Below are the code and all the weights of a small trained network. Each question names an input and a class and asks about switching units off, where a switched-off unit gives its printed mean instead of its output.

import numpy as np


def w(rows, s, z=0):
    codes = np.array(rows[::2]) - 128.0
    scale = np.full(codes.shape[1], s)
    scale[-1] = z or s
    return codes * scale


def norm(h):
    return h / np.sqrt((h * h).mean(-1, keepdims=True) + 1e-5)


def f(y):
    return y / 2 * (1 + np.tanh(0.7978845608 * (y + 0.044715 * y**3)))


def log_softmax(a):
    a = a - a.max(-1, keepdims=True)
    return a - np.log(np.exp(a).sum(-1, keepdims=True))


def net(x, mask):
    res = np.array(x, float).reshape(1, 3) / 4 @ E
    u = 0
    for l in range(2):
        y = f(norm(res) @ A[l][:, :-1].T + A[l][:, -1])
        res = res + np.where(mask[u : u + 11], y, B[l][:, -1]) @ B[l][:, :-1]
        u += 11
    return log_softmax(norm(res)[-1] @ U[:, :-1].T + U[:, -1])


A, B = {}, {}
E = w([
[134,40,149,84,155,43],'x0',
[131,226,102,35,163,115],'x1',
[80,193,255,191,214,130],'x2',
],0.0074)
A[0] = w([
[126,201,72,27,180,99,115],'L0N0',
[111,119,154,84,128,92,195],'L0N1',
[95,60,188,165,121,89,225],'L0N2',
[173,93,68,140,81,203,151],'L0N3',
[122,118,212,164,200,84,131],'L0N4',
[128,109,109,121,96,50,74],'L0N5',
[155,94,151,196,68,104,3],'L0N6',
[144,2,125,167,163,177,163],'L0N7',
[101,20,80,190,40,168,102],'L0N8',
[144,205,95,208,65,195,89],'L0N9',
[71,180,199,116,207,154,167],'L0N10',
],0.0086,0.0033)
B[0] = w([
[149,213,180,76,10,164,245],'L0N0',
[157,126,135,146,167,182,169],'L0N1',
[170,189,189,143,133,155,220],'L0N2',
[162,76,147,213,172,148,205],'L0N3',
[107,73,203,156,160,97,223],'L0N4',
[121,165,91,167,115,194,148],'L0N5',
[133,159,143,106,82,124,145],'L0N6',
[164,204,135,175,73,141,208],'L0N7',
[202,120,128,183,145,53,229],'L0N8',
[40,117,85,1,171,170,200],'L0N9',
[146,149,85,203,121,54,253],'L0N10',
],0.012,0.0062)
A[1] = w([
[80,136,141,99,215,198,175],'L1N0',
[102,163,64,177,126,160,134],'L1N1',
[125,120,112,182,193,148,57],'L1N2',
[124,118,250,166,158,82,153],'L1N3',
[199,113,133,130,167,164,108],'L1N4',
[149,66,122,142,238,136,41],'L1N5',
[138,153,163,170,130,45,251],'L1N6',
[113,126,139,158,107,181,104],'L1N7',
[152,165,146,149,89,75,102],'L1N8',
[135,169,124,121,177,133,160],'L1N9',
[165,180,163,81,86,152,68],'L1N10',
],0.014,0.0029)
B[1] = w([
[119,82,229,173,187,40,153],'L1N0',
[105,71,182,53,163,149,147],'L1N1',
[126,153,97,70,137,174,154],'L1N2',
[246,155,102,232,102,116,248],'L1N3',
[38,232,178,118,132,141,156],'L1N4',
[128,172,83,87,21,112,144],'L1N5',
[166,96,141,212,156,170,247],'L1N6',
[132,138,49,84,155,75,134],'L1N7',
[136,90,140,120,197,159,199],'L1N8',
[153,24,114,127,87,159,148],'L1N9',
[80,165,12,107,70,151,194],'L1N10',
],0.012)
U = w([
[80,196,50,38,54,149,106],'0',
[66,90,171,85,175,83,4],'1',
[213,150,134,245,130,119,236],'2',
],0.011,0.0024)

Each question gives the input, the list of numbers given to net, and the class t.
The units are the neurons (one row each of A and B). Each row of codes is followed by its name. A weight is (code - 128) times the scale printed after its matrix; where a second scale follows, it is the last column's (A, B and U).
mask holds one flag per neuron, layer by layer. A switched-off neuron (its flag False) gives its mean, the last column of its row in B, instead of its output. The means were averaged over made-up inputs and are rounded, as every weight is.
A unit's drop is (log p(t) with every unit on - log p(t) with that unit switched off) / (log p(t) with every unit on - log p(t) with every unit switched off).
The circuit of an input: a set's keep is (log p(t) with only the set's units on - log p(t) with every unit switched off) / (log p(t) with every unit on - log p(t) with every unit switched off). Starting from the 12 units with the biggest drops (on a tie, the unit counted first), units are removed one at a time, each time the one whose removal leaves the highest keep (on an exact tie, the one counted first), for as long as the keep stays at least 0.8.
circuit, biggest first: the units of the circuit, biggest drop first
k most important neurons: the k neurons with the biggest drops, biggest first
k most important neurons of layer l: the k neurons of layer l with the biggest drops, biggest first
drop when u is switched off: that unit's drop, to one decimal
input [5,5,1], class 0: circuit, biggest first	(L0N0, L1N10)
input [-8,-4,-2], class 1: 3 most important neurons	(L0N9, L1N0, L0N10)
input [-5,-1,-3], class 0: 3 most important neurons	(L1N5, L0N3, L0N8)
input [-8,5,5], class 1: 2 most important neurons	(L1N3, L0N9)
input [-7,0,-3], class 1: most important neuron of layer 0	(L0N9)
input [-7,3,0], class 1: 3 most important neurons	(L0N9, L1N0, L0N7)
input [-8,5,8], class 1: 2 most important neurons of layer 0	(L0N9, L0N8)
input [-8,-3,-1], class 1: 2 most important neurons	(L0N9, L1N0)
input [-6,1,4], class 1: 2 most important neurons	(L0N9, L1N3)
input [4,2,0], class 0: drop when L0N8 is switched off	0.1
input [4,5,1], class 0: drop when L0N0 is switched off	1.0
input [-6,1,-3], class 1: drop when L0N9 is switched off	0.3
